In the rows, 128 means zero.
Each row of numbers stands for one element and depends on some of the facts below. Use the named rows to name the rest.

Named rows:
drogrok: [128 121 136 119 131 123 133 123 119 134 118 144 127 133 119 127 107 128
 120 123 113 143 123 140 109 148 124 148 128 119 133 122 136 145 119 123
 156 152]
drasa: [129 128 127 120 133 123 121  99 129 137 118 128 136 124 122 125 114 126
 129 120 124 135 127 133 123 132 119 146 116 118 131 119 145 137 125 132
 139 128]
trutrum: [135 120 136 116 128 126 135 117 122 132 122 141 130 127 118 126 107 123
 124 126 117 149 122 139 112 151 125 148 126 122 131 117 133 146 124 122
 158 144]
sidem: [125 130 119 123 136 139 109 142 122 115 124 138 118 141 128 126 163 137
 119 143 129 126 126 128 137 143 140 125 138 137 138 133 112 123 139 125
 128 118]
golo: [135 113 133 121 130 139 116 147 115 118 121 150 109 139 120 123 157 140
 105 140 121 139 111 131 130 151 135 132 145 134 148 132 100 122 137 114
 132 138]
kerek: [127 129 126 120 131 123 117 101 129 137 119 127 135 124 123 123 117 124
 126 119 125 136 129 132 125 132 119 147 115 118 129 121 143 138 125 132
 141 127]
gogro: [120 123 121 136 116 147 135 137 121 121 138 126 115 133 137 116 140 139
 143 140 134 123 139 126 123 136 148 120 117 126 121 125 106 125 127 139
 125 142]
skibron: [123 125 131 139 121 148 134 133 119 132 131 125 113 133 132 118 136 130
 129 137 137 118 143 112 132 122 130 111 122 132 127 130 108 124 125 131
 116 138]
gimir: [124 120 115 115 101 102 137 132 142 151 137 110 116 149 141 145 134 101
 139 117 108 103 118 113 112 136 121 128 117 104 125 131 121 139 137 140
 113 136]
lozar: [113 144 110 130 142 129  94 129 121 122 109 123 125 145 135 129 166 139
 125 135 144 107 130 122 146 123 137 123 133 133 138 142 125 117 134 134
 109 112]
dogim: [135 126 153 111 142 113 127 100 103 151 145 139 111 124 119 128 103 138
 126 125 105 149 113 148 119 130 132 145 135 115 125 118 144 132 152 148
 178 138]
grufim: [113 118 130 142 108 146 120 130 122 126 136 128 115 130 131 118 139 124
 131 118 141 123 124 131 133 123 141 122 118 122 135 136 105 121 116 138
 108 141]
zatu: [128 130 124 121 131 125 120 107 131 132 121 129 135 126 121 122 116 128
 128 122 121 136 133 134 127 136 123 144 116 122 127 123 144 141 123 132
 150 130]
stalok: [145 114 138 127 139 134 142 161 119 102 129 147 122 129 127 124 150 148
 113 153 125 145 106 133 120 157 141 119 158 145 132 126 107 117 141 120
 134 117]
difla: [133 124 128 127 138 118 132 117 138 121 121 127 149 113 126 126 107 144
 127 125 125 146 118 143 117 133 124 138 126 126 127 120 147 133 119 131
 137 120]
drolir: [132 120 126 134 130 140 147 149 129 115 139 124 126 117 137 119 133 149
 136 140 130 129 131 122 121 119 146 110 130 139 124 123 113 118 127 125
 112 127]
naplir: [142  98 159 122 154 176  98 234 126  86 180 203 160 105 101 152 136  36
  76 123 101 103 108 134 151  97 119  86 160 161 179 157 101 152 121  53
 157  95]
nabiven: [141 123 121 122 147 125 125 144 124 109 119 129 127 130 134 122 155 164
 119 155 128 131 112 128 129 140 136 120 146 138 137 125 121 109 143 126
 111 110]
stenezus: [145 128 126 127 107 103 144 137 150 123 136 114 132 117 138 142 117 126
 146 135 124 128 133 133 125 124 126 127 131 126 119 118 129 108 142 118
 108 133]
teklir: [137 109 137 126 128 130 155 152 123 123 135 137 121 117 129 123 116 146
 128 134 118 140 117 129 108 129 138 124 135 132 135 119 115 121 125 113
 122 153]
fotarak: [149 109 146 121 131 118 147 120 129 123 126 137 139 113 123 120 102 138
 118 127 117 158 104 142 107 146 119 141 135 125 128 115 137 132 125 125
 139 128]

There are 3 kinds of fact about the elements: steli, poskater, pufanen.
betri | steli b | pufanen keskeral
bripar | steli a | pufanen trila
bronol | steli b | poskater klotran | pufanen rebik
brosko | steli a
bruklas | poskater brosko
bruplen | steli a
buto | steli a | poskater kozem
dafur | steli c | poskater triflem
difla | steli a
dipe | steli b
dipir | poskater skastes
dogim | steli a | poskater tutron
drabrer | steli c
dramis | poskater zitrem | pufanen flubi
drasa | steli a | poskater drolir
dreban | steli a | poskater pepir | pufanen pleples
drogim | steli c | poskater gopom
drogrok | steli a | poskater drogim
drubro | steli b | poskater fledro
drunutem | steli a | pufanen muva
drustos | poskater nusko
fabrar | steli b | poskater stalok
fadruk | poskater nazok
fledro | steli a
flovak | poskater sukek
flubi | steli c | poskater geskol | pufanen stalok
fotarak | steli a
gaska | steli a | poskater flovak
geskol | poskater dreban
gimir | steli c | poskater sotras
gofla | steli a | poskater pleflekon
gogro | poskater lozar | pufanen goplum
golo | steli b | poskater goplum
goplum | steli b
gopom | steli a | poskater skibron
grobretus | steli d | poskater skovugus
grofun | steli a | poskater nitres | pufanen ripon
grokle | steli a | poskater lafla | pufanen legrum
grufim | poskater vudagri
grufla | pufanen luba
gruplem | steli c | poskater rutri | pufanen voflil
kerek | steli a | poskater libi
keskeral | pufanen drunutem
klibrufa | poskater buto
klimu | steli d | poskater madro | pufanen gogro
klina | steli b | pufanen dogim
klipe | steli b | pufanen manos
klogres | pufanen vupapa
klotran | steli a | poskater tutar
klovin | steli a
kozem | steli a
kudrim | steli a | poskater meklik | pufanen nefe
lafla | steli a | poskater golo
legrum | steli a
libi | poskater klipe | pufanen grufla
lomes | steli a | poskater manos | pufanen kozem
lozar | steli b | poskater tostak | pufanen trutrum
luba | steli a | poskater keskeral
manos | steli c | poskater stenezus | pufanen klina
mavo | steli c | poskater pabril
mefekor | poskater naplir | pufanen rutri
meklik | poskater grufim
miflaflel | steli d | poskater grokle
mitrel | steli a | poskater senovu
muva | poskater teklir
nabiven | steli b | pufanen redrokles
naplir | steli b
nazok | steli a | poskater pelol
nefe | poskater pleples | pufanen lomes
nitres | poskater bripar
nogrik | steli b | pufanen pelol
nota | steli b | pufanen golo
nusko | steli c | poskater muva
pabril | steli a | poskater difla | pufanen nabiven
pegoplik | poskater dipe
pelol | steli a | poskater dogim | pufanen zesodor
pepir | steli a
peplik | steli a | poskater klogres
plaflak | steli a | poskater bruplen
plegem | steli d | poskater mefekor
pleples | pufanen plopluk
pliplok | steli a | poskater siske | pufanen tritiskel
plogak | steli b | poskater klibrufa
plopluk | steli a | poskater sestil | pufanen sogruk
plugir | steli c | poskater rotik
pokul | steli b | poskater zoretro
rebik | steli c | poskater trutrum | pufanen grofun
redrokles | steli c
ripon | steli a | poskater fabrar | pufanen naplir
riskis | steli a | poskater stovenu
rotik | steli b | poskater nefe
rutri | steli a | pufanen klimu
saflim | poskater pegoplik | pufanen tana
sapi | steli d
senovu | poskater lomes
sestil | steli a | poskater gruplem
sibol | steli c | pufanen dipir
sidem | steli b | poskater fotarak
siske | steli a
sivifum | steli d
skastes | steli c
skibron | poskater sapi
skovugus | steli c | poskater klovin
sogruk | steli a | poskater tana | pufanen klovin
sotras | steli d | poskater gaska
stalok | steli b
stenezus | steli c
stovenu | steli b
sukek | steli d
tana | steli a
teklir | steli d
tifor | steli a | poskater plogak
torur | steli a
tostak | steli a
tremon | steli b | poskater sivifum | pufanen miflaflel
tribilor | steli b
triflem | poskater peplik
trigrul | steli a | poskater sidem | pufanen teklir
trila | steli c | poskater drustos
tritiskel | steli a | poskater nogrik | pufanen bronol
trutrum | steli a | poskater drunutem
tuplim | steli b | poskater mitrel | pufanen pliplok
tutar | steli b
tutron | steli c | poskater pliplok | pufanen tremon
voflil | steli b | poskater gimir | pufanen fotarak
vudagri | steli a
vupapa | steli a | pufanen pabril
vupli | poskater legrum
zatu | steli a | poskater vupli
zepok | steli a | poskater plaflak | pufanen drogrok
zesodor | steli d | poskater kudrim | pufanen sapi
zifom | steli d
zitrem | steli a | poskater luba
zoges | steli a | poskater plegem
zoretro | steli b

Which element is each row?
No name comes twice in this set of rows, the named rows included.
[120 139 134 116 146 112 114  96 113 147 136 127 124 128 124 130 111 145
 134 123 115 132 130 147 128 121 136 143 124 116 121 121 155 133 144 155
 168 130] | pelol
[129 119 141 117 132 118 132 110 114 140 115 141 124 131 122 128 107 126
 119 119 114 143 116 136 104 143 121 150 128 114 139 122 137 141 120 121
 144 153] | luba
[123 131 122 120 142 131 118 140 112 126 121 134 116 151 131 127 165 133
 119 136 130 114 114 115 129 143 134 125 139 129 141 138 115 125 140 130
 118 116] | voflil
[117 153 123 128 110  99 102 105 135 153 145  96 111 128 142 146 123 131
 149 126 123 103 147 138 152  98 130 120 123 111 109 130 139 110 160 160
 137 128] | tutron
[128 139 140 122 108 143 116 189 155 137 171 159 132 118  93 166 114   9
 103  88  98 104 150 126 164  72 112 101 135 151 135 151 114 155 121  76
 155 124] | rebik
[146 110 135 122 142 130 138 161 120 106 121 146 120 130 129 124 150 166
 111 156 119 147 105 134 113 158 143 122 161 142 143 124 110 115 141 118
 128 128] | goplum
[141 119 134 129  88 116 140 140 140 131 135 126 111 129 132 139 113 117
 132 130 114 132 134 135 122 148 125 125 131 119 120 121 108 127 140 127
 141 154] | trila
[117 123 156 127 141 165  92 176 129 118 167 182 173 111  97 154  96   5
  92  94 107  95 138 130 155  86  96 106 128 140 162 154 139 178 107  76
 178 102] | ripon
[124 131 117 142 136 134 133 121 130 127 128 105 133 119 148 120 141 158
 144 144 148 112 137 109 136 102 135 108 124 132 120 125 129 107 129 139
  88 118] | klogres
[130 129 124 132 119 142 142 143 112 103 150 138 116 136 128 120 148  86
 175 127 149 124 148 124 122 142 158 142 107 133 120 124 117 108 134 109
 103 138] | senovu
[128 172 148 110 139 132 141 146 141 165 159 158 102 124  57 152 119  47
  93  58 105 176 134 143 165  75 135 141 148 180  95 156 138 159 110 104
 194 107] | pliplok
[127 137 122 135 137 116 121  99 141 126 116 111 157 112 133 128 112 145
 131 122 139 135 127 135 132 120 116 134 125 125 122 127 158 128 120 142
 122 103] | bripar

The same elements again, as new rows of numbers:
Some elements and their rows:
bripar: [130 141 128 117 110 118 123 120 112 127 132 122 134 111 141 120 121 122
 122 138 107 119 131 139 111 117 120 115 121 117 118 163 140 128 127]
trila: [122 112 138 130 140 115 126 122 134 120 115 100 124 112 118 110 153 132
 113 124 136 161 124 129 140 132 121 139 120 150 172 166 128 115 116]
zoges: [124 118 126 128 146 121 133 132 146 122 119 118 119 139 131 114 143 127
 132 125 121 154 125 114 122 133 123 137 142 147 149 152 124 130 116]
zoretro: [124 126 126 141 124 139 128 141 139 129 141 167 140 140 122 148 141 135
 158 129 126 121 133 124 128 124 156 128 156 127 126  62 107 122 135]
luba: [129 117 125 136 137 107 139 140 142 122 125 118 117 124 131 120 137 124
 144 125 103 153 127 104 114 120 132 132 131 142 155 141 122 135 120]
keskeral: [136 141 129 123 102 130 126 119 102 143 124 150 128 101 134 140 115 124
 117 136 119  98 132 148 135 124 115 111 128  97  88 136 138 121 135]
sapi: [131 116 135 139 120 123 123 132 132 130 142 141 145 119 132 146 163 137
 131 120 139 126 129 133 136 117 140 138 124 123 113  84 118 109 132]
zatu: [119 124 128 125 142 123 125 133 142 120 127 116 121 146 128 109 138 135
 125 130 127 153 126 114 122 134 124 134 124 152 167 155 125 127 116]
bronol: [135 148 123 110 125 163 102 106 111 146 141  88 172 167  92 144  78  97
 147 135 175  74 134 158  90 156 166 112 218 120 116 161 126 180 125]
plopluk: [132 145 110 136 128 140 160 152 122 129 106 148 107 106  93 127 126  82
  71 165 108 115 137 135 106 136 129 181 138  97 171 191 172  91 113]
redrokles: [128 115 138 130 130 108 132 116 131 119 111 100 122 108 139 116 142 136
 122 119 127 158 120 126 146 118 108 127  91 138 119 133 129 122 127]
nusko: [126 114 138 134 133 106 131 121 132 120 115 102 130 109 120 116 153 128
 121 126 123 164 122 123 140 121 123 135 100 143 157 151 129 119 119]
grufim: [130 122 127 136 128 127 135 131 132 131 121 131 130 143 124 133 128 133
 131 124 140 141 126 117 138 129 132 132 121 136 121  90 119 127 127]
grofun: [137 139 126 108 124 131 105 114 118 139 132  60 160 127  99 113  85  95
 138 132 132 111 133 142  87 144 153 110 194 137 176 245 136 174 107]
manos: [136 133 140 124 117 112 130 106 102 126 103 108 115  74 137 132 133 111
 101 144 127 117 127 137 116 120  94 115 120 102 100 204 147 126 118]
madro: [133 132 128 135 117 133 130 121 123 129 126 134 144 144 133 134 127 135
 128 125 142 140 124 122 145 122 130 129  81 130 101  49 124 125 134]
senovu: [125 128 131 132 122 125 125 122 128 134 120 134 139 150 125 128 142 137
 123 125 144 144 125 130 134 134 126 137 110 134 110  74 119 114 127]
mitrel: [121 134 127 123 125 107 131 118 134 124 124 105 130 163 132 109 135 133
 119 125 128 161 123 130 112 127 115 144  89 142 109  89 130 118 130]
pelol: [134 131 117 103 141 173 121 143 143 126 139 125 122  55 147 116  86 137
 112 114  99  70 128 151 184 121 126 103 150 115 162 205 167 146 139]
zifom: [132 117 131 136 135 133 128 128 135 128 130 126 134 142 130 146 146 130
 129 118 156 124 124 131 133 127 133 144 117 126 102  78 124 120 133]
gimir: [125 116 139 139 135 105 135 126 126 115 110 101 123 105 121 123 142 123
 123 137 130 164 123  97 126 119 125 128  96 143 160 162 124 134 115]

Which element is each row?
No name comes twice in this set of rows, the named rows included.
[127 138 133 114 107 102 119 119 109 130 131 141 107  90 162 123 121 136
 129 131  89 104 133 143 116 115  93  92 135 104  98 190 134 127 134] | rutri
[122 133 123 119 123 140 119 124 126 150 134 143 130 151 103 139 111 122
 138 130 139  90 137 170 105 155 134 134 220 109 107 135 120 122 136] | tuplim
[130 147 112 130 130 137 158 149 117 126 113 135 107 122  94 124 114  92
  75 158 113 116 135 123 107 135 128 169 117 106 167 187 166 105 121] | sogruk
[137 131 122 139 122 119 144 131 135 119 118 124 133 127 137 125 144 114
 118 138 109 153 125 115 117 109 129 151  86 128 124  85 139 117 122] | klovin
[172 126 118 125 157 150 137 134 134 108 175 143 121  97 157 105 126 122
 151 117  90 140 124 125 192 117 149 128  74 154 169  95 149 142 140] | siske
[120 129 131 113 125 124 131 128 108 142 124 147  92 119 133 135  93 140
 125 118 132  96 132 126 134 143  95 101 148 109  99 188 127 135 141] | gogro
[127 113 114 119 154 192 133 144 176 130 108 106 132 103 139 129  84 153
 117  90 152  97 114 131 206 129 135 127 138 135 127  82 150 160 140] | fadruk
[115 124 136 111 129 126 122 129 101 137 145 151  93 114 134 146 107 148
 121 113 141  77 134 134 133 142  95 102 156 100  92 203 127 124 154] | klimu
[139 153 116 139 100 141 151 145  98 140 120 162 132 108  95 146 109  96
  80 161 117 103 137 137 130 123 136 158 101  89 133 119 161  93 131] | pleples

